Here is a tiny trained network, its code and every weight. The questions are about switching its units off for an input and a target symbol, where a switched-off unit gives its printed mean instead of its output.

import numpy as np


def w(rows, s, z=0):
    codes = np.array(rows[::2]) - 128.0
    scale = np.full(codes.shape[1], s)
    scale[-1] = z or s
    return codes * scale


def f(y):
    return np.maximum(y, 0)


def softmax(a):
    e = np.exp(a - a.max(-1, keepdims=True))
    return e / e.sum(-1, keepdims=True)


def log_softmax(a):
    a = a - a.max(-1, keepdims=True)
    return a - np.log(np.exp(a).sum(-1, keepdims=True))


def net(x, mask):
    ids = ['ΞΦαβεζηλμστψ'.index(c) for c in x.split()]
    T = len(ids)
    res = E[ids] + P[:T]
    u = 0
    for l in range(2):
        q, k, v = (res @ M[l].T for M in (Q, K, V))
        z = softmax(np.where(np.tri(T) > 0, q @ k.T / 4**0.5, -1e9)) @ v
        res = res + np.where(mask[u], z, O[l][:, -1]) @ O[l][:, :-1]
        u += 1
        y = f(res @ A[l][:, :-1].T + A[l][:, -1])
        res = res + np.where(mask[u : u + 12], y, B[l][:, -1]) @ B[l][:, :-1]
        u += 12
    return log_softmax(res[-1] @ U[:, :-1].T + U[:, -1])


Q, K, V, O, A, B = {}, {}, {}, {}, {}, {}
E = w([
[232,152,206,99,139],'Ξ',
[113,56,111,80,54],'Φ',
[73,72,76,28,220],'α',
[207,189,62,89,255],'β',
[45,159,103,121,67],'ε',
[133,106,132,190,120],'ζ',
[108,96,91,210,88],'η',
[213,63,151,122,81],'λ',
[200,76,162,252,178],'μ',
[71,196,213,138,108],'σ',
[113,171,201,110,68],'τ',
[76,247,91,119,209],'ψ',
],0.0079)
P = w([
[87,13,210,75,253],'0',
[125,75,108,75,203],'1',
[128,93,110,89,179],'2',
[136,113,111,98,154],'3',
[140,126,107,108,135],'4',
[143,137,112,119,120],'5',
[150,145,109,127,100],'6',
[152,157,107,137,87],'7',
[155,163,109,142,79],'8',
[162,175,103,153,46],'9',
[155,174,111,150,58],'10',
],0.0056)
Q[0] = w([
[137,149,53,35,111],'0.h1',
[147,143,60,123,209],'0.h1',
[255,52,154,94,118],'0.h1',
[206,207,144,161,188],'0.h1',
],0.03)
K[0] = w([
[112,149,89,19,104],'0.h1',
[128,154,116,81,213],'0.h1',
[253,61,138,93,98],'0.h1',
[211,204,155,150,202],'0.h1',
],0.031)
V[0] = w([
[125,119,128,115,143],'0.h1',
[127,128,129,129,125],'0.h1',
[141,168,127,178,59],'0.h1',
[149,204,118,199,3],'0.h1',
],0.0058)
O[0] = w([
[132,140,131,130,112,146],'0.h1',
[122,118,130,126,141,127],'0.h1',
[108,85,124,91,193,52],'0.h1',
[110,42,112,53,255,1],'0.h1',
],0.0042,0.0015)
A[0] = w([
[136,134,72,190,134,138],'0.n1',
[138,140,152,136,163,144],'0.n2',
[132,202,105,135,134,89],'0.n3',
[107,117,144,74,247,99],'0.n4',
[95,187,152,143,110,79],'0.n5',
[148,64,142,71,249,117],'0.n6',
[123,148,91,90,109,143],'0.n7',
[169,115,110,176,158,2],'0.n8',
[112,166,90,166,97,55],'0.n9',
[135,160,160,129,66,74],'0.n10',
[88,39,113,75,210,93],'0.n11',
[73,103,100,101,168,78],'0.n12',
],0.02,0.0044)
B[0] = w([
[127,234,171,144,175,231],'0.n1',
[102,97,132,92,130,181],'0.n2',
[118,59,101,167,188,197],'0.n3',
[116,178,67,227,195,170],'0.n4',
[185,187,157,157,112,191],'0.n5',
[175,126,252,68,193,182],'0.n6',
[195,105,157,142,187,251],'0.n7',
[201,33,112,186,127,153],'0.n8',
[153,26,117,84,95,171],'0.n9',
[86,161,109,142,173,196],'0.n10',
[136,22,73,204,86,164],'0.n11',
[96,146,72,66,86,155],'0.n12',
],0.023,0.0025)
Q[1] = w([
[142,108,56,121,112],'1.h1',
[179,173,107,144,146],'1.h1',
[84,162,106,36,141],'1.h1',
[34,252,179,223,92],'1.h1',
],0.024)
K[1] = w([
[152,147,87,156,125],'1.h1',
[102,115,127,117,89],'1.h1',
[106,191,118,89,168],'1.h1',
[4,83,185,183,161],'1.h1',
],0.028)
V[1] = w([
[69,94,136,139,45],'1.h1',
[96,74,69,173,222],'1.h1',
[65,155,137,179,179],'1.h1',
[14,45,126,2,202],'1.h1',
],0.0093)
O[1] = w([
[45,128,179,80,70,39],'1.h1',
[13,79,72,116,200,253],'1.h1',
[133,94,132,96,213,73],'1.h1',
[220,157,2,25,144,137],'1.h1',
],0.0079,0.0044)
A[1] = w([
[116,153,200,131,120,41],'1.n1',
[43,173,143,95,105,57],'1.n2',
[113,61,52,159,73,128],'1.n3',
[139,196,62,116,40,15],'1.n4',
[95,237,153,49,148,160],'1.n5',
[166,116,128,118,143,75],'1.n6',
[81,254,71,65,88,201],'1.n7',
[117,245,162,121,70,87],'1.n8',
[92,111,177,90,161,69],'1.n9',
[145,38,144,88,53,125],'1.n10',
[118,115,63,196,112,93],'1.n11',
[90,131,51,144,87,2],'1.n12',
],0.016,0.0058)
B[1] = w([
[129,110,130,130,65,175],'1.n1',
[125,140,48,163,92,162],'1.n2',
[94,150,138,223,98,255],'1.n3',
[83,228,106,159,121,154],'1.n4',
[37,74,154,130,169,218],'1.n5',
[99,147,145,149,91,214],'1.n6',
[255,94,108,136,109,211],'1.n7',
[89,193,164,47,99,178],'1.n8',
[172,164,143,156,116,186],'1.n9',
[171,76,116,78,202,228],'1.n10',
[113,121,104,67,114,239],'1.n11',
[167,163,171,87,134,152],'1.n12',
],0.031,0.0065)
U = w([
[14,132,249,117,159,165],'Ξ',
[105,6,99,221,148,125],'Φ',
[4,202,75,222,68,117],'α',
[114,223,183,198,231,40],'β',
[207,175,64,179,99,15],'ε',
[99,171,124,132,128,231],'ζ',
[75,129,174,87,55,166],'η',
[204,73,218,39,145,253],'λ',
[144,127,249,192,40,59],'μ',
[102,235,163,106,110,186],'σ',
[131,62,74,119,2,52],'τ',
[57,169,48,83,160,108],'ψ',
],0.004,0.0035)

Each question gives the input, a string of symbols that net reads in full, and the target symbol t.
The units are the heads (4 rows each of Q, K, V and O) and the neurons (one row each of A and B). Each row of codes is followed by its name. A weight is (code - 128) times the scale printed after its matrix; where a second scale follows, it is the last column's (O, A, B and U).
mask holds one flag per unit, layer by layer, with each layer's heads first. A switched-off unit (its flag False) gives its mean, the last column of its rows in O or B, instead of its output. The means were averaged over made-up inputs and are rounded, as every weight is.
A unit's drop is (log p(t) with every unit on - log p(t) with that unit switched off) / (log p(t) with every unit on - log p(t) with every unit switched off).
The circuit of an input: a set's keep is (log p(t) with only the set's units on - log p(t) with every unit switched off) / (log p(t) with every unit on - log p(t) with every unit switched off). Starting from the 12 units with the biggest drops (on a tie, the unit counted first), units are removed one at a time, each time the one whose removal leaves the highest keep (on an exact tie, the one counted first), for as long as the keep stays at least 0.8.
circuit, biggest first: the units of the circuit, biggest drop first
unit that matters most: the unit with the biggest drop
top k neurons: the k neurons with the biggest drops, biggest first
top k neurons in layer l: the k neurons of layer l with the biggest drops, biggest first
input ε η ζ Φ η η Ξ ζ σ τ, target η: top 3 neurons in layer 0 => [0.n5; 0.n11; 0.n3]
input Ξ λ λ, target λ: circuit, biggest first => [0.n1; 1.n10; 0.n4; 0.n10]
input α Φ ε Φ Ξ η, target Φ: top 4 neurons => [0.n4; 1.n5; 0.n5; 0.n7]
input η Φ Φ λ ψ Φ Φ Φ σ, target α: unit that matters most => 1.h1
input ζ Ξ α α ζ ζ ε ε, target ε: top 2 neurons in layer 1 => [1.n7; 1.n5]
input σ ε ε η ψ ψ, target ψ: circuit, biggest first => [1.n11; 0.n4; 0.n3]
input η ζ η ψ ψ α ζ β, target β: top 2 neurons in layer 0 => [0.n6; 0.n3]
input λ Φ α τ η Φ η τ, target σ: top 3 neurons in layer 1 => [1.n4; 1.n8; 1.n7]
input β Ξ Ξ λ Φ α ψ, target ψ: top 3 neurons => [0.n3; 1.n11; 0.n4]
input α σ η η α λ τ Φ ψ μ, target μ: top 4 neurons => [0.n8; 0.n1; 0.n6; 0.n3]
input τ ζ σ ζ ζ Ξ α Φ, target Φ: top 2 neurons => [1.n10; 1.n3]
input τ Φ μ β, target β: circuit, biggest first => [0.n6; 0.n4]
input Φ λ λ λ Φ, target λ: circuit, biggest first => [0.n7; 1.n3]
input ε η ζ λ μ λ σ σ, target η: top 2 neurons => [0.n5; 1.n8]
input Φ λ ψ η Ξ η Φ α α τ, target τ: top 2 neurons => [1.n7; 0.n5]
input η β Φ ζ ζ σ ζ Ξ λ σ, target α: top 2 neurons => [0.n5; 1.n2]
input σ η α Φ λ Φ α α σ, target μ: top 4 neurons => [0.n5; 0.n7; 0.n4; 1.n1]
input ψ η Φ Φ λ ζ σ Φ Φ ψ ζ, target β: top 2 neurons => [0.n7; 0.n3]
input ζ Ξ μ Φ λ λ η, target λ: top 2 neurons => [1.n7; 0.n1]
input σ ψ τ λ Φ Φ ζ σ ε Ξ, target Ξ: top 2 neurons => [0.n6; 1.n5]
input τ Φ Φ σ, target Ξ: top 2 neurons in layer 1 => [1.n5; 1.n8]
input ψ Φ α σ η ψ ψ ζ Ξ, target Ξ: top 3 neurons => [0.n3; 1.n5; 0.n6]
input ε β Φ Φ ζ ψ ε μ ζ, target η: top 2 neurons in layer 0 => [0.n1; 0.n5]
input β Φ Φ λ, target λ: top 2 neurons in layer 1 => [1.n10; 1.n3]
input α ζ Φ ζ τ ζ, target Φ: top 3 neurons => [0.n1; 0.n4; 1.n5]
input λ Φ Φ Ξ α τ η ζ, target σ: top 2 neurons in layer 0 => [0.n6; 0.n7]
